Below are the code and all the weights of a small trained network. Each question names an input and a class and asks about switching units off, where a switched-off unit gives its printed mean instead of its output.

import numpy as np


def w(rows, s, z=0):
    codes = np.array(rows[::2]) - 128.0
    scale = np.full(codes.shape[1], s)
    scale[-1] = z or s
    return codes * scale


def norm(h):
    return h / np.sqrt((h * h).mean(-1, keepdims=True) + 1e-5)


def f(y):
    return np.maximum(y, 0)


def log_softmax(a):
    a = a - a.max(-1, keepdims=True)
    return a - np.log(np.exp(a).sum(-1, keepdims=True))


def net(x, mask):
    res = np.array(x, float).reshape(1, 5) / 4 @ E
    u = 0
    for l in range(2):
        y = f(norm(res) @ A[l][:, :-1].T + A[l][:, -1])
        res = res + np.where(mask[u : u + 16], y, B[l][:, -1]) @ B[l][:, :-1]
        u += 16
    return log_softmax(norm(res)[-1] @ U[:, :-1].T + U[:, -1])


A, B = {}, {}
E = w([
[126,129,129,134,125,134,119,127,127,125],'x0',
[115,74,3,206,108,75,140,74,91,229],'x1',
[40,137,104,138,6,231,246,115,99,108],'x2',
[124,114,123,131,128,133,114,110,133,103],'x3',
[50,137,139,214,168,34,164,146,149,18],'x4',
],0.0058)
A[0] = w([
[167,85,61,195,86,56,151,57,69,167,148],'L0N0',
[126,129,53,189,151,46,86,92,137,218,70],'L0N1',
[19,139,195,238,142,3,171,151,120,69,169],'L0N2',
[181,120,141,89,201,105,35,87,223,150,107],'L0N3',
[67,59,54,193,172,180,143,130,174,204,67],'L0N4',
[83,172,90,120,84,201,219,108,49,83,140],'L0N5',
[122,86,48,217,68,120,133,150,143,173,56],'L0N6',
[129,97,87,217,133,160,149,94,69,162,70],'L0N7',
[125,142,146,133,167,160,95,112,88,28,112],'L0N8',
[123,103,143,44,215,195,125,127,122,130,67],'L0N9',
[12,139,178,189,192,68,185,122,176,95,46],'L0N10',
[124,83,169,135,221,125,124,19,140,79,119],'L0N11',
[123,63,32,191,203,95,71,143,117,209,102],'L0N12',
[194,225,225,92,208,81,61,145,143,119,155],'L0N13',
[107,145,117,154,101,202,128,61,164,138,60],'L0N14',
[82,90,6,195,52,131,181,70,70,173,4],'L0N15',
],0.0047,0.0038)
B[0] = w([
[144,175,67,134,149,85,123,78,99,190,224],'L0N0',
[132,163,92,126,198,190,126,120,167,54,206],'L0N1',
[142,126,128,255,174,98,164,155,180,66,254],'L0N2',
[164,92,151,122,101,145,139,94,144,111,213],'L0N3',
[155,116,206,103,102,110,174,130,117,173,174],'L0N4',
[38,138,128,103,89,144,153,142,130,133,229],'L0N5',
[113,117,154,121,107,82,96,132,72,111,179],'L0N6',
[131,108,158,114,110,78,110,122,124,158,171],'L0N7',
[151,107,142,155,140,149,133,147,124,214,172],'L0N8',
[120,125,142,137,151,113,108,144,88,71,160],'L0N9',
[154,84,155,97,64,163,140,69,159,213,192],'L0N10',
[143,151,132,94,138,103,137,162,96,161,168],'L0N11',
[171,202,100,118,152,215,172,158,145,139,218],'L0N12',
[115,26,141,157,82,109,106,106,87,166,250],'L0N13',
[88,169,134,116,139,88,63,139,104,147,152],'L0N14',
[103,98,199,118,88,63,146,93,92,126,210],'L0N15',
],0.0067,0.006)
A[1] = w([
[150,173,43,95,150,128,69,120,131,151,28],'L1N0',
[57,197,136,156,76,129,160,123,122,94,96],'L1N1',
[179,88,124,131,86,161,91,129,100,80,3],'L1N2',
[148,228,76,81,132,94,136,50,73,152,164],'L1N3',
[122,121,112,73,188,137,106,107,72,108,70],'L1N4',
[124,122,148,145,133,114,196,101,120,166,113],'L1N5',
[52,195,96,6,141,179,125,165,131,95,55],'L1N6',
[39,135,143,121,90,248,149,194,180,93,162],'L1N7',
[76,156,61,41,69,132,140,147,135,150,81],'L1N8',
[119,201,40,198,202,129,139,145,198,82,67],'L1N9',
[69,108,134,14,108,153,60,140,67,174,117],'L1N10',
[90,149,107,188,127,158,203,202,254,49,46],'L1N11',
[146,169,56,70,120,147,96,126,145,177,88],'L1N12',
[197,95,211,113,156,101,45,203,177,112,180],'L1N13',
[74,81,109,184,209,19,138,131,115,81,153],'L1N14',
[68,207,115,52,109,195,92,199,126,78,37],'L1N15',
],0.0066,0.0025)
B[1] = w([
[138,96,165,165,155,165,166,141,181,118,164],'L1N0',
[167,93,172,127,135,167,117,106,226,161,215],'L1N1',
[97,132,95,70,140,93,69,175,114,131,157],'L1N2',
[127,69,144,118,131,191,96,143,204,102,218],'L1N3',
[99,122,89,119,128,176,162,106,157,159,144],'L1N4',
[102,122,152,97,114,167,83,162,101,90,191],'L1N5',
[146,155,120,163,162,104,151,145,64,84,182],'L1N6',
[248,95,99,156,212,121,45,206,125,67,250],'L1N7',
[108,160,117,119,142,70,53,153,85,109,192],'L1N8',
[154,159,95,2,165,113,50,146,2,88,201],'L1N9',
[132,188,33,60,184,51,124,78,48,138,233],'L1N10',
[167,91,167,23,84,142,80,59,172,193,227],'L1N11',
[60,80,168,137,184,148,194,103,165,98,172],'L1N12',
[15,179,97,132,48,129,201,88,115,149,255],'L1N13',
[107,221,114,182,87,147,164,213,89,105,238],'L1N14',
[171,168,96,208,169,67,183,146,134,109,184],'L1N15',
],0.0069,0.0058)
U = w([
[60,108,102,5,66,100,104,64,48,213,182],'0',
[209,212,66,141,226,89,94,184,59,71,198],'1',
[39,165,190,236,28,71,221,159,146,118,155],'2',
[214,44,213,127,108,178,82,185,251,75,67],'3',
[183,51,89,97,221,232,134,68,233,198,3],'4',
],0.012,0.002)

Each question gives the input, the list of numbers given to net, and the class t.
The units are the neurons (one row each of A and B). Each row of codes is followed by its name. A weight is (code - 128) times the scale printed after its matrix; where a second scale follows, it is the last column's (A, B and U).
mask holds one flag per neuron, layer by layer. A switched-off neuron (its flag False) gives its mean, the last column of its row in B, instead of its output. The means were averaged over made-up inputs and are rounded, as every weight is.
A unit's drop is (log p(t) with every unit on - log p(t) with that unit switched off) / (log p(t) with every unit on - log p(t) with every unit switched off).
The circuit of an input: a set's keep is (log p(t) with only the set's units on - log p(t) with every unit switched off) / (log p(t) with every unit on - log p(t) with every unit switched off). Starting from the 12 units with the biggest drops (on a tie, the unit counted first), units are removed one at a time, each time the one whose removal leaves the highest keep (on an exact tie, the one counted first), for as long as the keep stays at least 0.8.
circuit, biggest first: the units of the circuit, biggest drop first
k most important neurons: the k neurons with the biggest drops, biggest first
top k neurons in layer l: the k neurons of layer l with the biggest drops, biggest first
drop of u: that unit's drop, to one decimal
input [0,6,1,-8,1], class 2: circuit, biggest first	L1N10
input [3,-8,1,5,7], class 3: 2 most important neurons	L1N11, L0N15
input [2,8,0,7,0], class 4: top 4 neurons in layer 1	L1N3, L1N13, L1N10, L1N9
input [3,1,-8,5,0], class 4: 4 most important neurons	L0N2, L0N12, L0N15, L0N1
input [-1,-2,-8,-5,0], class 0: top 2 neurons in layer 0	L0N2, L0N13
input [-6,0,6,-3,2], class 3: top 3 neurons in layer 1	L1N7, L1N1, L1N13
input [-3,7,-8,-1,0], class 4: top 2 neurons in layer 1	L1N3, L1N0
input [-6,5,0,-7,-8], class 4: top 2 neurons in layer 0	L0N13, L0N5
input [7,6,-4,-1,0], class 4: 2 most important neurons	L0N2, L1N3
input [5,0,-8,2,6], class 2: 3 most important neurons	L0N13, L1N13, L1N7
input [-2,0,-7,0,-4], class 0: 2 most important neurons	L0N13, L1N13
input [2,2,7,-5,0], class 0: 2 most important neurons	L0N2, L1N14
input [-1,-3,8,2,0], class 1: 2 most important neurons	L1N7, L0N2
input [7,-8,5,-6,0], class 1: 3 most important neurons	L0N2, L1N15, L1N6
input [-2,7,0,4,-2], class 4: 4 most important neurons	L0N12, L0N1, L1N3, L0N13
input [3,1,0,-7,-8], class 4: most important neuron	L0N13
input [3,-8,-8,4,-5], class 0: drop of L1N13	0.1
input [-4,-1,1,6,-7], class 1: drop of L0N13	0.4
input [7,7,2,0,1], class 2: drop of L1N11	0.3
input [1,-1,8,7,-4], class 1: top neuron in layer 1	L1N7
